Known rows, with every step that occurs:
X V M H G F U L W B: [  25  142   28  343   97  249  135  -80   28  -24 -150  -66 -447  -11
  -61  -19  132  -13  -11  -75  223   55  -17  -79  -30 -345  -79   79
  152   43   36   27  223   -7    5   51   12   36   11   80  -66 -118
 -114 -198 -105  127  100   91  107 -281 -111   34 -135   98 -168   90
   50   -1 -300   35  121]
X H D F: [ -12 -160  -45   77  -53  132   38  106    4  -63   -2  126   14   -2
   -6  -10  -28   73  112  -68   95  -54   33  -10  -28   98 -107  112
   37  176  -13   38  -18   62  -47   85  135   28    6   12  -19   -5
   68 -100 -168   20   47   34  284 -170   57   33  -32  -67  -37  -44
  101  139 -121   49   87]
M F H G: [ -85   44   -6  104  247   77  142    4   26   35   60 -243   13   45
   13   -9  -15 -155  -88   19   27   23    4  -25  125 -129  -55  -44
   38    1   33  -26   88   33   54  100   37   13   22   92    7 -194
  123 -305  126   -1    4  -17  322  -29   16  -61  -19  -16  -63  -15
  -67  -22  -96  -11  -35]
G F U W V M B: [ -14    4   27   97 -181  290   29   53  -26  -68  -29  -76 -323  -29
   72   -9   27  -18   65   83  177   16   27  -38  -18 -153  -19   69
   38  -96  -77   62  142  -54  -52   68  -38   54  202   11   51  111
   -8   10 -124  123   -6  148  334 -186  -97  138  -34   70 -161   26
   57  -80 -191   52   34]
L W G U F H: [  76   63 -111   68   79  -23  188 -310   33  -33   11   -3  -95 -122
   23 -115   45    0  -61  -16   21  -10  -24   28   18 -117 -131   68
   84  103 -106  -46  131   67   38   -2  -14   35  126   50  -84 -272
   22 -322  111  100  -12   98  260   57    1  216  -80   66  -82   13
  -47   41 -234  -44  -20]
F G U W X: [  -3   -5  -64   44  -64  205   64  -83    6  -51    5 -110 -118   44
  -46  -80   63   80  -21   44  -73    6   -3   52   64 -125  -46   99
  -15   68  -87  -33   86  -62  -26  197 -121   37  126    9   66   14
   -5  202 -267   91    7  -56  -61   13  -77  120  -61  146  -97   96
  -12   63   59   57  -61]
D S H F G U L: [  69   18   17  109  157   42   22 -189  -13  -34  -77  181  -69   59
  -57    8  109  138  -25 -138   46  111  -71   42  -91  -11 -114  117
   89  117 -203  -10  212   32  -92   80   -1  -29   84   39  108 -184
    5  -56 -237   27   26   76   83   15    0  252   52   50  -64  -12
  -29   29   16   36  110]
H G X V: [  49   16  -12  -42  -73   22  104 -230  -68   10    1   -8 -164   77
  -30    8   16   37  -62 -198   -9   28    6   13  -81   90  -60   -2
  -13   36   42  -45  123   95  -20  126   99  -68  -21   75  -76   72
 -218  -78   -7  -21   17 -112  -91   47  -32 -129  -50   -2  -92   51
  -32  -60 -144   67  -34]
X V M F U L H: [  54   76  -49  226  175  302 -115  -40  -29  -37 -128   77 -382   50
  -39   16   55  -18  -46   44  151   85  -51  -69   78  -87 -131  304
   65    7  -14   90  132   89  -40   70   58   34   11   27 -160  -51
   53 -244 -120   22   20  -34 -376   31  -15  -75    5   57  -93   32
  -12   -4 -165   37   28]
S H G F U W V M B: [ -86   54   49  214  -88  301  151   48  -45  -70  -11 -113 -319  105
   31   13   15   38   57    2  241   52   46  -41   20  -32  -97  175
  118  -24  -60   26  163  -15  -73   58   72   31  200   62   83   -1
  -50  -58 -102   92   51  131  573 -273 -101  126  -11   28 -197   -8
   35  -49 -224   98   83]
B W F H: [  85   48  -63  165   42  -82  -36  -86   50  -23   -1   59   10  -75
   46    0  -29  -74  -67  104   -4   12    6   -6   85 -237  -66  -78
  112   65 -138   20   51  -86   50   70 -136   -8    6    9   21  -60
  -34  -81   10  115   12    3   74   10  -23  -26   14   39  -12  141
  123    2  -45  -33  -23]
D H G F U L: [ -64   42   30  279  473   29  151  -13  -73  -75  -71 -228 -202  157
  -33   51   46   59   82  -68  150   49  -53  -28  -97 -121 -100   -6
   62  146 -130   10   75  115   12   69  207   33   44  -11  144 -151
  129 -218 -159   60  159    6   73  -58  -18   26  -20   40 -135  -65
  -43  -66 -105   26   43]
G U W B X V M F: [  95  135  -11 -247 -504  328 -177 -157   11   14  -23   42 -382  -38
   17 -178  100   82  -29   27   62   -2   19  -10  -59 -131 -112    7
   11  -61   17  -45  155   -9  -32  171   -9   45  134  234  -81   70
 -140  149 -162  114    3  -55  -50 -227  -62  -29 -128  122 -100   66
   25   12 -105   29  -36]
L H S M U W F G: [   8  101 -104   49  148  140  -13  122   51  -42   33    7  -92   19
  -28   31   34  -68  -50  114   85   65    5  -40   44 -338 -146  125
   82  120 -139   54   37  -38  -20   57  -50  -15  148   61  -29   18
   94 -274 -192  123  -27   -1   73 -176   -2  149  100   43 -136  185
   79   38 -123   25  -26]
U G F H D X V: [  32 -153  -38 -111   -1  178   53 -132  -13   31   53  -97  -51   -9
   54   15  -91   75  -46 -134   -5  -79   44   30 -140  -71 -138   30
   14  147  -85   -1   62   99   29  155   84  -13  -25  105  -72 -119
   75 -197    5    5   89  -77    5  -28  -23 -131 -167  120  -70  -93
   53    8 -353   97  -36]
H S M B L W V D F: [ -20  -23  338   47  -65  -42  173  -52  -14  -17   17   89   12 -113
   -8  -84   14  -19  -42  -82  195   -3  116  -41 -175 -207  -14 -143
 -128   22 -188   -1  299   -1  -35 -111  332    2  141   22   47  189
   38  -20 -235  149 -226  221  562 -206   37  223   64  -18  -84  112
   16   22 -196   49  118]
B X V M H G F U: [ -27   14  -80  115 -210  270    6   66  -21  -24  -12 -159 -167   58
  -32   -9   10   12  -77  -81  180  -23    9  -51   17 -162 -180   -3
  121  170    3   94  135   15    9  170   18    9    1  110  -80  114
 -114  -47   59   44   97   -1   10 -291  -66 -126 -133   84 -110  -15
   74  -26 -227  -33    5]
M F U W X: [  -9  -59   15   48   26  266 -101   65  -87  -73  -57  -29 -182   28
   -2  -77   -7  -44   40   97   93    5   26  -26  215 -159  -64   21
  -11   36  -71   10   13   69  -21  109 -155   70  153   18  -15  147
  146    8 -200   67  -23   -2   -8  -47  -19   28 -113   72  -42   96
  -84   65  -32   69  -69]
H G X V M U L: [ 101   95  -21  137   74   96   67 -285  -42  -50  -86   63 -393   40
  -51   14   67   -4    9 -164   87   64  -47    0    9  -16 -133  141
  -13   51   30   50  205   71  -35  130   56  -33  -95  107 -175  -23
 -252 -289  -96   65  114  -35 -314  -74  -68 -107  -31   26 -137   48
    4 -114 -289   43  -15]
D S M B W F: [ 128  117   58  -60 -148  -93 -245 -203   27  -27    0  206  140 -154
   24  -23  -15   -3  -65  -26   68   34   27  -30   11 -190   11  -83
   82  108 -205   27  140 -151  -12   62  -39  -38   32   80   52  293
 -177  117  -99  131 -125  116  232 -248  -49  207   49    1  -82  185
   92   35 -107  -15   34]
X V M H F U L W: [  71   37  -56  228   82  201  -53 -119  -17  -13 -155  282 -277  -56
  -65   35  117   28  -23    3  212   52  -59  -53   58 -279 -142  122
  167    6  -13  106  226  -41  -68    9 -177  -14   67  -37 -169 -123
  -45 -407  -47   76  -34  163 -109  -66  -44  -16  -63   82  -83  154
   45   58 -248   31   89]
S H F U W: [  24 -100  -22   72   73  146  -59   55  -96  -75  -45  281 -134   69
   -3   27   28  117   76   57  187   60    1  -11   -4  -33 -119   46
  145   19 -179   12   42   31  -81   12 -115    3  199  -43   57  -32
   61 -176 -129   23   33   61  176  -41    5  107   39   14  -50   76
    0   57  -45   77   31]
F H G X: [   6  -13  -37   86  132  -55  245  -75  -27  -10  112 -151  -18   75
    8   -8  -26  -91 -125  -78  -30   54  -17   19  -26  -19  -77 -117
   -4    5   52  -50  121   39   39  152  -18    6   29   43  -36  -76
  -61 -201   48  -19  103  -44  134  118  -25 -111  -10  -13  -68   54
   48  -36 -104   -5 -101]
G U F H D: [  62 -143 -159  154  -23  144   54 -161   39  -16   23  111  -89  -81
   54  -91   -7   58  -51   30  -28  -54  -25   34  -80  -36 -126 -170
   27  129  -22  -17   62   25   20  116  -13   76    0   55  -18 -239
   99 -378   31   59    0   70  125  109   52   69    0   37  -33  -17
  -13   83 -181  -17  -69]
M U F G X V D H: [ 146  -37 -124  -47  -20   77  -22 -286  -33  -36  -16  354 -280   89
   -9  -18   68   19  -33 -211   76   77   56  -25 -237 -106 -126   18
    0   25 -384  -25  216  196  -19  126   76  -24  103   18  -83 -116
  -61 -538 -140  113   38  -24   75   28   59    3  -49  137  -78  191
 -158   35 -225   -8    0]
B U L X: [ 140   55  -50  138  232  -34   42 -159  -25  -74  -93  -14 -246  -26
    8 -120  -31   18   -3   77   38   22  -78   14 -131   15  -55    6
 -109   50  -11  -31   18  -11   -7   39  -84   18  -28   93  -74   87
   40    2 -275   51  -40    7 -296   60   -1    4   47   49   16  -20
   18   81   27  -12  -40]
D S H F: [  43   -2   42  -62  -64  -68  -64    7  -33    8  -12  249   72   43
    1   25   -3   67    8 -103  101   62   -2   -7  -68   68 -108   23
   94   91  -94    0   57   63  -65  -62  -47  -48   88   72   34  -19
  -13 -111   -7  -38  -13  111  217  -84   40  109   28  -40   17    0
   14   42  -15   22  107]
H G F U L W X V D: [  14   13  126  316  298  130  143 -238 -100 -101 -194   28 -386  120
 -108  -92   26  120   79  -44  238    6   28  -52   49 -228  -48  113
  -26  215  -77  -16  135  161    5   92   76    6   -5  -27  -35   87
  -17 -146 -209  125  -62   27   47 -111  -43   23 -168  144 -153   73
 -147  -22 -161   52   35]
W V D F U: [  11  -43   57  108  -25   30   55   88  -92  -91  -62  139 -159  -19
    2  -88   10  -13   24 -102  135  -23   86  -51  -57  -42  -53   34
    6  122 -333  -10  154  175  -21   39  122  -25   39  -92  123  182
   85   25  -78   72  -85   19  275 -200   28  125   43   31    1   14
  -54  -10 -157  -18   49]
V D S H G F: [ -31  -28  152  104  129  -69  233   16  -16  -24   53  133   27  168
  -28  -57  -22  113   14 -130  167   66   60  -41 -180   18  -65   76
   20  160 -134  -39   88  106  -14   69  203   -6   15   89   87   66
   46  -84   -1    2   59   65  447 -231   22  142  -38  -19  -69  -92
  -77  -52  -18  -12  106]
V X H D F G U L: [  -7 -152  -59  231   66  250  228 -141   -8 -134  -55   41 -233   73
  -47  -65   62  130   56 -191   37  -20  -11   19   22   13 -124  208
   -4  153  -83    5  201   60  -77  224  197   39  -31    4  -26  -22
   43  -28 -436   74   71   27   76  -47   11  105  -44   32 -118  -40
   87  108  -84  109   38]
F H D W U: [  57  -26 -125   34   47  137   48   54    9  -51   69   28  -30   88
   54  -56  -28   -4    2  -82   -9  -80   18   30  -62 -135 -175   89
   52  100  -97   78   28 -112   16  101 -121   57  -90  -26    2 -236
   45 -242    6   12  125   42  -15  -70   36  -38  130    8   34   73
  132   69 -162   24   61]
V M H F U L W G: [  22   48  -58  173  233   78   82 -186   -7  -48 -114  124 -135  -59
  -36   30  104  -46   21   49  202   56  -58  -34  184 -213 -144  139
  167   19  -92   88  138  -41  -40  -60 -131   12   64  -47 -156 -237
   18 -415   22   93   28  171  216 -155  -46  137  -64   20  -99  -19
   87   17 -329  -17    8]
D H S M U: [ -74  127  -22  -84   23   -9  -61  190   -1    0   46   73   12   24
  -34   23   21  -19   -7 -112   97   34   24  -16 -176 -153 -156 -166
   13  119  -34   39    4   67    9 -105  202    0   78   84   30    7
  118 -277 -109   53  100   18   32 -189   62  -37   17  -20  -32   99
   -3   68 -123   34   30]
D S H F U L: [  95  -30   69  149  208    9 -102   -9 -121  -77 -126  328  -99   59
  -40   25   38  108   51 -149  177   89  -61  -14  -35    7 -126   83
  107  154 -199   38  126   83  -83   -3  -58  -19   57   -6   77  -36
   40 -117 -156  -17   27  119    2  -31   27  154   65   -1    7    8
  -15   47  -68   38  102]
H G F U L X V: [  48   -7  -10  276  350  106   58 -119 -101  -58 -168  -98 -389   51
  -33  -36   -6   76   40  -76  160   37  -65  -40 -115  -88  -70   39
  -11  168  -82   18  113  171   12  120   81   -7  -22   67   -2  130
  -45 -173 -221   38   10  -64 -285   13  -39   -8  -89   71 -149  -50
  -75  -88 -137   86    4]
L W V M B: [  -3  164   30   45 -272   85   30 -118   38   32  -44  -44 -146  -41
   24  -22   26 -100  -15   30   72    5   22  -22  113  -70   20  105
   33 -141   93    8  158  -78  -43  -77  -88   10  132    2  -90   -9
 -120  -34    0   97 -163  205  410 -134  -60   41  -29   36  -89   82
   57   26 -169   22   71]
H S M F G X V D W: [ -43   -2   57 -332 -137  236   16  -67  -36   44  107  339  -61  127
  -59  -82   98    3 -140 -299   79   86   82    1 -206 -259 -114  -24
  -80  -54 -188    9  268  123  -56  147  130    8  122   52 -119  244
  -14 -261 -258   54    0  -44  143  -92   47   15  -37   -5 -186  123
 -103  -38  -66  121   19]
F U W X V M H D: [   3 -117 -147  128 -267  439  -79  117  -25  -31  -29  241 -223   16
  -32  -34   13   89  -11   -6   86  -47   32  -31   78 -135 -179  151
   72  110   69  119   61 -147  -54  236 -173   50   -9   36 -128   26
  -13 -118 -110   43   45   14 -208 -188  -54 -144  -97  111  -25  153
   99  168 -274  110  -37]
F U L X H D S M: [  74  -94   -5  180  137   69 -126  119 -116  -82  -65  469  -31   33
  -68  -96  -24  111   33 -159  151   75  -75  -30  -74   85 -131  163
   16  236  -45  111   85   40  -54  116  -44   61   13   51  -40  238
   41  -59 -347  -33   16   96 -152  -97   58  147   43  -42  -38   24
   54  198 -139  105   13]
B X V M: [  27   93  -36 -191 -416  130 -159  -46  -22   30   -2   67  -93   27
  -23  -33    1   69  -25 -101   55  -34   -1   -9   33    8 -106  152
    0   56   60   82   83  -19  -16   91  -41  -15   -6  105 -143  119
 -202  101   25    6  -21  -15 -232 -149  -21 -166  -64   65  -41   -1
   74   -2  -96  -10   -8]
H D S M F U W B L: [  79 -150  222   18  -33  181 -120   28  -53  -24  -22  253  -11  -64
   15  -58   71  -46  -10  -71  119   55   43  -23  -35 -140  -17  -68
    9   58 -210   71  187  -89  -21  128   65  104   85  128  135  126
   70  150 -283   71  -10  122   98 -305   45  324  124  -33  -50   62
  -16   70 -235  105   21]
H S M F U G X V D: [  28  -96  106 -291  -62  222  -57 -160 -124   -8   26  352 -228   71
  -53  -88   25   26 -122 -261  154   60  107  -26 -103 -122  -64 -145
 -114   61 -143  -11  175  287  -33  106  187  -26  119   91 -164  328
   43 -187 -196   46  -25 -138   59  -62   46   -5 -214   -5 -158   31
 -180  -39 -328  113 -182]
B W U F G X: [ 173  -86  -50  104 -221   30   49 -339  -43  -78    3  115 -104  -14
   53   -8   24  -32   30 -171  -24   29    7   36  -17 -149  -96   53
   22   46 -411   60  172   55  -11   35 -140   29   84  -22  -79   98
 -145 -100 -137  138   -4   -3  -54   53   15  131  -43   32 -127   70
   44    8 -123   -5   -1]
M B U F G X: [ 189  -55 -123  -37 -113  177   12 -436    6  -78  -11  -35 -181  -53
   51  -34   13  -73  -80  -70   19   20    2   42  -78  -40   18 -145
  -64  -26 -192  -73  147  -12  -31  125 -103   31  129   71  -79   44
 -112 -154 -218  125  -79   85  316   62  -12  152    5   70 -124   61
  -33   95 -122  -58  -72]
F H S M B U G X V: [ 123   68  -36 -305 -149  197   35 -234  -14  -34  117   -1 -232  -48
    8  -56  -35    7 -227 -242   45    5   58   43 -272  -99  -79 -186
 -122   47   62  -52  172  -28   -3  156  104  -62   88  216 -143  101
 -110  -51 -181   56   16  -86   94   -8  -38  -84  -88   61 -112  159
   46   94 -355   62 -147]
V D S H: [  48  -26  112   -1   -8  -74   46   62  -32  -16   48  413   68  115
  -33  -82  -14  124  -26 -145   96   67   54  -31 -163   78  -50  133
    5   77 -150  -25   85   28  -40   46   75   -7   12   26   37   61
   37    6  -25  -37   14   63  198 -113   52   85   22    2   66   26
  -54   66   36  -13   90]
G X V D W: [ 133  -26    1 -176 -122   41   16 -152  -64  -30   52  392 -192  119
  -19 -118   44  120  -66 -190   26   28   51   13 -278  -26  -94   29
  -43  -55 -160  -50  175   59  -50  159   29  -18  -12  -32 -106  155
 -177 -101 -126   21   62  -50 -116   57  -17  -73   15   52  -35  159
  -16  -46  -35   53   22]

Rows:
[ 163   22  -64  -33   95   73  -49 -307 -117  -71  -71  341 -270  177
  -52 -104   58   73  -82 -193  119   15   51  -19  -38 -108 -113  -38
   75  164 -266  -60  173  140  -32  203  -33  -48  -42  -23  -22  170
 -244 -242 -117   76   38  -51   43  -53  -37  -10   53   31 -121  138
  -56  -96 -184   34  -60]  H G X V D W F U
[  68  -54 -166   51 -233  258  -12  -17   53  -19   67  225  -84    6
   69  -80   21   30   30  -90   59  -91    9  -19  -15 -173 -266  131
  106   82 -125  145   86 -116  -45    6 -201   90  -81   48 -185 -174
  -10 -494   80   71   88  192   57 -196   18   58   59  -22  -32   12
  154   90 -293   -9   82]  V M H D W U F
[ 132   48  -21   23  195  130   20  -92 -105 -167  -53   66 -354  179
  -31 -128   11  185   20  -74  188   -1    2  -29 -219  -87 -234  304
   36  158 -345    3  103   91  -20  170  198    5  -52  -42  -73   -4
  -24  -17 -156   71   95 -106 -115 -123  -35   45   33  165  -65   -4
   65  -66 -165  -17   48]  B X V D W G F U L H
[ 115  -62 -136  130 -119  109  -45   19   49   -4   21  283  -27  -86
   52  -43  -18  -95    8 -132   63  -32  -31  -14   20 -140 -165   50
   64  212  -96  130  125  -25   25  133 -175   80  -45  124  -94 -110
   31 -494  116   65   16  213   65 -217   65   93   31   12  -38  -20
   37   58 -343  -62   14]  V M U F H D S
[ -42   21  106 -434  -67   81   20 -154  -64   63  134  263 -150  142
  -28  -63   22   71 -120 -260   95   82  110  -31 -268  -90 -135 -113
 -131  -27  -80  -47  171  259  -37   64  314  -48  169  161 -171  104
   95 -332 -176   40   30 -138  182  -32   65 -115 -223    1 -138   68
 -135  -11 -280  121 -129]  U G X V D H S M F
[  36  -70   -1  275   77  262  -35  -68 -106 -126 -208  156 -316   14
  -76  -34  -18  141   95 -148  212  -30   32  -22   95  -49 -192  276
   44  299  -44   47  125  160  -78  118   26   34   36  -33  -94   15
   21  -82 -393   89  -10   69 -131 -150   14   -5 -130   91  -25  157
  -10  213 -246  154  161]  S H D F U L W X V
[  14  -82   -5   47   49  101  118  -36  -83  -86   78  228 -102  -35
  -65  -68   32   41 -170 -206  201   61   96  -78 -196 -127 -160  -65
   48  154 -236   -1  304  148  -23  220  214  -51   22    8  -53  302
  -75 -244  -80   42   64  -59  134 -242  -23   32  -35    9 -101  211
  -29   33 -317    6   -8]  S M H G X V D F U
[ -53   52   21 -140   60   99  193   50   51  -34  133 -211  -74  -34
   18  -39  -40  -36 -111  -73   96  -15   44   30 -172 -231 -106 -124
  -73  161   40   28   30   36   48   16   97    3  103  200  -31   56
  165  -15 -104   85   99  -12  207 -182   -2   93  -93    9 -138  -66
   41   -1 -226    3  -82]  B U G F H S M
[ 225   40  -61  430  304   68 -181 -229  -20 -147 -171   38 -267  -23
   13    8  -18   12  -18  205  101   46  -50  -43   54 -188  -32  -31
  123   74 -252  -25   60  -96  -18   87  -26   16  -18  -92   15    9
  -44  -57 -251  161  -69   -4  -33   80  -74   49   93   99  -60  173
  148   55  -85  -25  -25]  M B W F U L H
[  62  -63  298   23 -110  -61  -45 -293  -68  -15  -28  374   98  -53
  -18  -50    2   59  -36   75  232   68   89  -26  -55   12  -79  -61
   40  -82 -238  -36  231    1  -79 -291  146  -33  189   11  -21   21
  -64 -191 -164   79 -179  281  729  -37    7  177  130   17  -50  132
   70  131 -177   64  103]  S M B L W V D X H F
[  39 -177  149   62   -3   25  -87   25  -12   19   16  301  160  -12
   -2  -74  -49  -46  -58  -23  110   87    8  -25  -25  117 -105   23
  -59   99   -2  111  107   37  -38   10   89   79   73  199  -86  171
   67  -56 -299  -19  -26  140   56  -65  106  173   40 -116  -15  -18
   22  136 -103  115   29]  B L X H D S M F
[ 203 -174   88  105  112   26   16 -448  -87 -128 -133  167 -115    2
  -12   42   41  -49    5   15  221   90   17   28   79   79  -32 -129
   66   -8 -171  -18  124   50  -61  -96   59   21  210  -30  -86 -100
 -190 -173 -265   94   30  160  492  127  -14  207  -31  -31 -111   65
   83   54 -272   56  -39]  M B L W G X H F U
[ 250   62   -1  187   34   64 -143 -334  -54  -86 -149  111 -362  -71
   39  -79  -45  122   63  -47   66    3  -26  -21 -206 -116  -44   76
  -50    7 -228   24  139 -105  -16   59   11  -32  -81   44  -73  106
 -189  -43 -271  104 -101  -70 -389   65  -45  -82  -33  118  -24  166
   82   63 -116   71   57]  M B W U L X V
[ 153  -99   -2 -120   50   78  155  -45  -41  -70   68  161 -304   -4
   -1  -95  -28  -12  -79 -300   89  -21   97   -6 -283 -217 -154 -128
 -114  181 -236  -46  218  232   19  236  171  -58   23   92 -121   92
   20 -334 -148   97   77 -146   25  -76   21 -104 -197   87  -68  105
  -17  -41 -382   19  -91]  M U G X V D F H S
[  11   27 -194   14 -200  277  -42 -190  108   56  -35  118 -131  -48
  -43   46  143   33 -149   -2   29   47   -9    5  -44 -168 -119   -1
  152    3  -58   52  205  -62  -52   87  -56  -50   50   63  -57 -181
 -116 -273   -8   61   24    8   26  -64  -59   26  -41   88 -123   61
   44   11 -156    5   22]  X V M H F G U
[  -7   18   52   85 -310  164  199  264  -91  -90    0  195 -380  114
    3  -97   10   23  107 -217   73  -23   42  -20  -21  -37 -191  142
   -7  -20   33    2   88   24  -84  -53   79  -45   84  101  -65  116
   37  -23 -166   36  -17   47  164  -95   21  -83  -25   17   16  104
   77   69  -89  159   44]  M U W V X H S
[ 178 -100  209  101  -15   28  -89   17  -93  -60  -84  347 -118   29
    1   -6   81   78   33  -97  163   96   13   -6 -143  -47  -69  -48
  114   66 -327   -1  170  -54  -59  -18  -38   24  152   78  207  -36
  -70  146 -260   38   59  132  123 -118    2  284  152   15   10   86
   63   52  -86   79   99]  D S H F U W B L
[  28   68  -23 -118  122  143   63 -172   89  -84  112 -301 -122 -101
   62  -29  -61  -65 -143   85  122    4   66    8 -115 -171   -1 -100
  -38   23  -15  -15   85  -66   45   87   46    1  113  164  -23  -27
   43   -6 -113  121   69   35  417 -179  -76  178  -55   79 -136   62
   36   31 -285  -40  -87]  S M B U G F H
[ 150  -33    0  106  208   12   44 -237  -41  -77  -98  223 -365  -78
  -28 -210   22  214  -11  -27  101   17  -13  -33 -343  -54  -98   27
 -119  143 -215  -70  217  169  -25  181  199  -18  -32   49  -32  177
    0 -157 -331   87  -52  -81 -321   48   -8   47  -69  112  -51   49
  -65   -7  -53   21   16]  G U L X V D F
[ -84  149  150  140 -213   66  263  -12  -76  -67  -31  196 -326   51
  -80 -155   82  123  -20 -219   96   42  -12   -2  -15  -42 -191  143
  -23   11  204  -11  232   92 -101 -164  196  -19  127   88 -131  137
    7   65 -297   56  -59  146  115   21    4   60  -51  -11  -77  113
   56  102  -66  177   73]  G U L W V X H S M
[   4   44   60 -220  -33  180   45 -151   44  -53   52 -228 -132  -55
   24  -35  -38   20  -43  -45  136  -40   66   22 -185 -152    9 -231
 -116  105   21  -30    7   -2   -1  -11  185   -8   97  196  -32  189
   55   59 -218  129  -17   20  390 -247  -38  159 -121    9 -183  -81
   13    6 -236   18  -81]  H S M B U G F
[ 102   64  -97   -1 -173  121  124 -302  -43   -9   57   60 -279   21
   39  -29    5   -8  -60 -235   81   12    1  -24   -9  -82 -218  168
   22  109  -56   92  217  101   17   54  -77  -12   11  170 -198 -126
 -225 -528  157   22   88   28 -110   35   -7  -93  -39    0 -151   51
   41  -54 -380  -10  -39]  W U F H G X V M
[ -25  -53  197  -15  -31  209   20  145    8   39   38  143  -77   25
  -30  -79   73  -58  -31  -32  113  138   28  -28 -106 -203  -45  -27
  -72  -87 -106   29  150  -25  -21  -34   79   93  254  221    6   85
   65    6 -510   71    9   29  251  -64   40  188   -3  -35 -152   54
   56  120    9  174   -1]  U W B L X H S M F G
[ -20 -128  -27  189  236  240 -153   29  -80  -72 -100  299 -158   14
  -31  -78  -27    7   34   71  205   90  -34  -52   89   34 -120   57
   -3   71   30   88   27  142  -50   39    4   96   76   59 -137  107
  169 -302 -376   18   14   55   38  -30   75   76  -40  -63  -76    7
  -30  173 -150  130  -46]  S M F U L X H D
